Here is a tiny trained network, its code and every weight. The questions are about switching its units off for an input and a target symbol, where a switched-off unit gives its printed mean instead of its output.

import numpy as np


def w(rows, s, z=0):
    codes = np.array(rows[::2]) - 128.0
    scale = np.full(codes.shape[1], s)
    scale[-1] = z or s
    return codes * scale


def norm(h):
    return h / np.sqrt((h * h).mean(-1, keepdims=True) + 1e-5)


def f(y):
    return np.maximum(y, 0)


def softmax(a):
    e = np.exp(a - a.max(-1, keepdims=True))
    return e / e.sum(-1, keepdims=True)


def log_softmax(a):
    a = a - a.max(-1, keepdims=True)
    return a - np.log(np.exp(a).sum(-1, keepdims=True))


def net(x, mask):
    ids = ['Λαβγεζθμξτψ'.index(c) for c in x.split()]
    T = len(ids)
    res = E[ids] + P[:T]
    u = 0
    for l in range(2):
        r = norm(res)
        for j in range(2):
            rows = slice(3 * j, 3 * j + 3)
            q, k, v = (r @ M[l][rows].T for M in (Q, K, V))
            z = softmax(np.where(np.tri(T) > 0, q @ k.T / 3**0.5, -1e9)) @ v
            o = O[l][rows]
            res = res + np.where(mask[u + j], z, o[:, -1]) @ o[:, :-1]
        u += 2
        y = f(norm(res) @ A[l][:, :-1].T + A[l][:, -1])
        res = res + np.where(mask[u : u + 4], y, B[l][:, -1]) @ B[l][:, :-1]
        u += 4
    return log_softmax(norm(res)[-1] @ U[:, :-1].T + U[:, -1])


Q, K, V, O, A, B = {}, {}, {}, {}, {}, {}
E = w([
[178,124,84],'Λ',
[103,134,4],'α',
[115,99,163],'β',
[98,164,77],'γ',
[86,177,138],'ε',
[130,177,76],'ζ',
[157,78,78],'θ',
[166,57,118],'μ',
[169,124,137],'ξ',
[102,177,124],'τ',
[80,123,157],'ψ',
],0.017)
P = w([
[35,203,106],'0',
[229,247,156],'1',
[29,211,102],'2',
[230,253,158],'3',
[30,218,103],'4',
[238,252,160],'5',
[27,219,103],'6',
[244,248,159],'7',
[26,216,100],'8',
],0.0036)
Q[0] = w([
[114,110,134],'0.h1',
[126,129,131],'0.h1',
[37,73,9],'0.h1',
[234,173,99],'0.h2',
[248,172,127],'0.h2',
[41,53,102],'0.h2',
],0.015)
K[0] = w([
[120,96,149],'0.h1',
[128,129,132],'0.h1',
[39,61,31],'0.h1',
[254,193,146],'0.h2',
[240,175,177],'0.h2',
[42,51,49],'0.h2',
],0.016)
V[0] = w([
[70,102,118],'0.h1',
[198,154,113],'0.h1',
[80,117,128],'0.h1',
[4,37,36],'0.h2',
[129,127,140],'0.h2',
[133,187,150],'0.h2',
],0.0032)
O[0] = w([
[78,72,107,105],'0.h1',
[166,176,182,177],'0.h1',
[109,113,106,112],'0.h1',
[2,120,4,4],'0.h2',
[133,148,135,122],'0.h2',
[153,93,119,187],'0.h2',
],0.0026,0.0016)
A[0] = w([
[254,185,110,215],'0.n1',
[223,144,131,41],'0.n2',
[116,4,220,204],'0.n3',
[72,138,39,254],'0.n4',
],0.0074,0.0015)
B[0] = w([
[31,31,153,253],'0.n1',
[81,174,202,180],'0.n2',
[71,254,74,160],'0.n3',
[170,173,251,247],'0.n4',
],0.0075,0.0053)
Q[1] = w([
[148,144,6],'1.h1',
[137,202,99],'1.h1',
[60,83,74],'1.h1',
[133,158,159],'1.h2',
[14,83,122],'1.h2',
[168,146,101],'1.h2',
],0.021)
K[1] = w([
[61,206,12],'1.h1',
[122,248,112],'1.h1',
[26,93,105],'1.h1',
[110,97,54],'1.h2',
[3,202,125],'1.h2',
[169,122,133],'1.h2',
],0.017)
V[1] = w([
[59,164,209],'1.h1',
[130,110,253],'1.h1',
[162,104,128],'1.h1',
[97,118,131],'1.h2',
[88,145,116],'1.h2',
[150,77,134],'1.h2',
],0.0042)
O[1] = w([
[60,253,123,255],'1.h1',
[116,211,220,208],'1.h1',
[158,90,154,91],'1.h1',
[134,140,105,145],'1.h2',
[137,189,94,182],'1.h2',
[115,49,135,47],'1.h2',
],0.0041,0.003)
A[1] = w([
[219,215,179,140],'1.n1',
[170,93,73,5],'1.n2',
[81,171,132,144],'1.n3',
[11,54,67,11],'1.n4',
],0.012,0.0017)
B[1] = w([
[223,68,163,230],'1.n1',
[117,164,253,142],'1.n2',
[106,81,60,254],'1.n3',
[176,7,118,153],'1.n4',
],0.011,0.007)
U = w([
[192,225,172,4],'Λ',
[156,229,42,176],'α',
[76,226,170,94],'β',
[20,85,207,78],'γ',
[253,109,75,87],'ε',
[53,34,99,128],'ζ',
[35,156,142,137],'θ',
[115,69,2,129],'μ',
[38,139,73,168],'ξ',
[155,6,116,212],'τ',
[181,102,245,152],'ψ',
],0.014,0.0034)

Each question gives the input, a string of symbols that net reads in full, and the target symbol t.
The units are the heads (3 rows each of Q, K, V and O) and the neurons (one row each of A and B). Each row of codes is followed by its name. A weight is (code - 128) times the scale printed after its matrix; where a second scale follows, it is the last column's (O, A, B and U).
mask holds one flag per unit, layer by layer, with each layer's heads first. A switched-off unit (its flag False) gives its mean, the last column of its rows in O or B, instead of its output. The means were averaged over made-up inputs and are rounded, as every weight is.
A unit's drop is (log p(t) with every unit on - log p(t) with that unit switched off) / (log p(t) with every unit on - log p(t) with every unit switched off).
The circuit of an input: a set's keep is (log p(t) with only the set's units on - log p(t) with every unit switched off) / (log p(t) with every unit on - log p(t) with every unit switched off). Starting from all 12 units, units are removed one at a time, each time the one whose removal leaves the highest keep (on an exact tie, the one counted first), for as long as the keep stays at least 0.8.
circuit, biggest first: the units of the circuit, biggest drop first
most important unit: the unit with the biggest drop
k most important neurons of layer l: the k neurons of layer l with the biggest drops, biggest first
drop when u is switched off: that unit's drop, to one decimal
input γ ξ ψ ζ, target ψ: circuit, biggest first	(0.h2 0.n1)
input ξ ε θ α, target τ: circuit, biggest first	(1.n4 1.h1)
input μ Λ β ζ Λ ξ θ ψ, target τ: 2 most important neurons of layer 1	(1.n1 1.n3)
input μ τ ψ β, target β: most important unit	0.n3
input τ ζ θ, target ψ: circuit, biggest first	(0.n1 1.n2 0.n2)
input τ α ψ μ ξ μ θ γ, target τ: 2 most important neurons of layer 0	(0.n4 0.n1)
input Λ γ ξ α θ ψ, target τ: circuit, biggest first	(0.n4 0.n1 0.n2 1.n3)
input ζ ξ γ ζ Λ Λ, target ψ: circuit, biggest first	(1.n3 0.n1)
input Λ α α Λ θ ε, target τ: 3 most important neurons of layer 0	(0.n4 0.n2 0.n1)
input μ β Λ ε, target Λ: 3 most important neurons of layer 0	(0.n1 0.n4 0.n2)
input ζ β α τ Λ ψ, target ξ: 3 most important neurons of layer 1	(1.n3 1.n4 1.n2)
input μ γ γ γ α θ β, target ξ: 2 most important neurons of layer 0	(0.n3 0.n1)
input β γ ξ τ ζ ζ, target ψ: 2 most important neurons of layer 0	(0.n3 0.n2)
input ζ ζ μ ε, target Λ: 2 most important neurons of layer 0	(0.n1 0.n3)
input γ Λ τ Λ ε ε γ ζ Λ, target ζ: 2 most important neurons of layer 0	(0.n1 0.n2)
input β α γ μ, target ζ: most important unit	0.n4
input γ β τ ε γ ζ, target μ: 2 most important neurons of layer 0	(0.n4 0.n1)
input ε μ μ γ α ε α α, target α: 2 most important neurons of layer 0	(0.n4 0.n1)
input γ α θ ζ, target τ: drop when 0.h2 is switched off	0.1
input μ ζ μ ζ ζ α ψ ψ, target ξ: drop when 1.n3 is switched off	0.2
input γ ε ψ Λ γ Λ, target γ: drop when 1.h1 is switched off	0.3
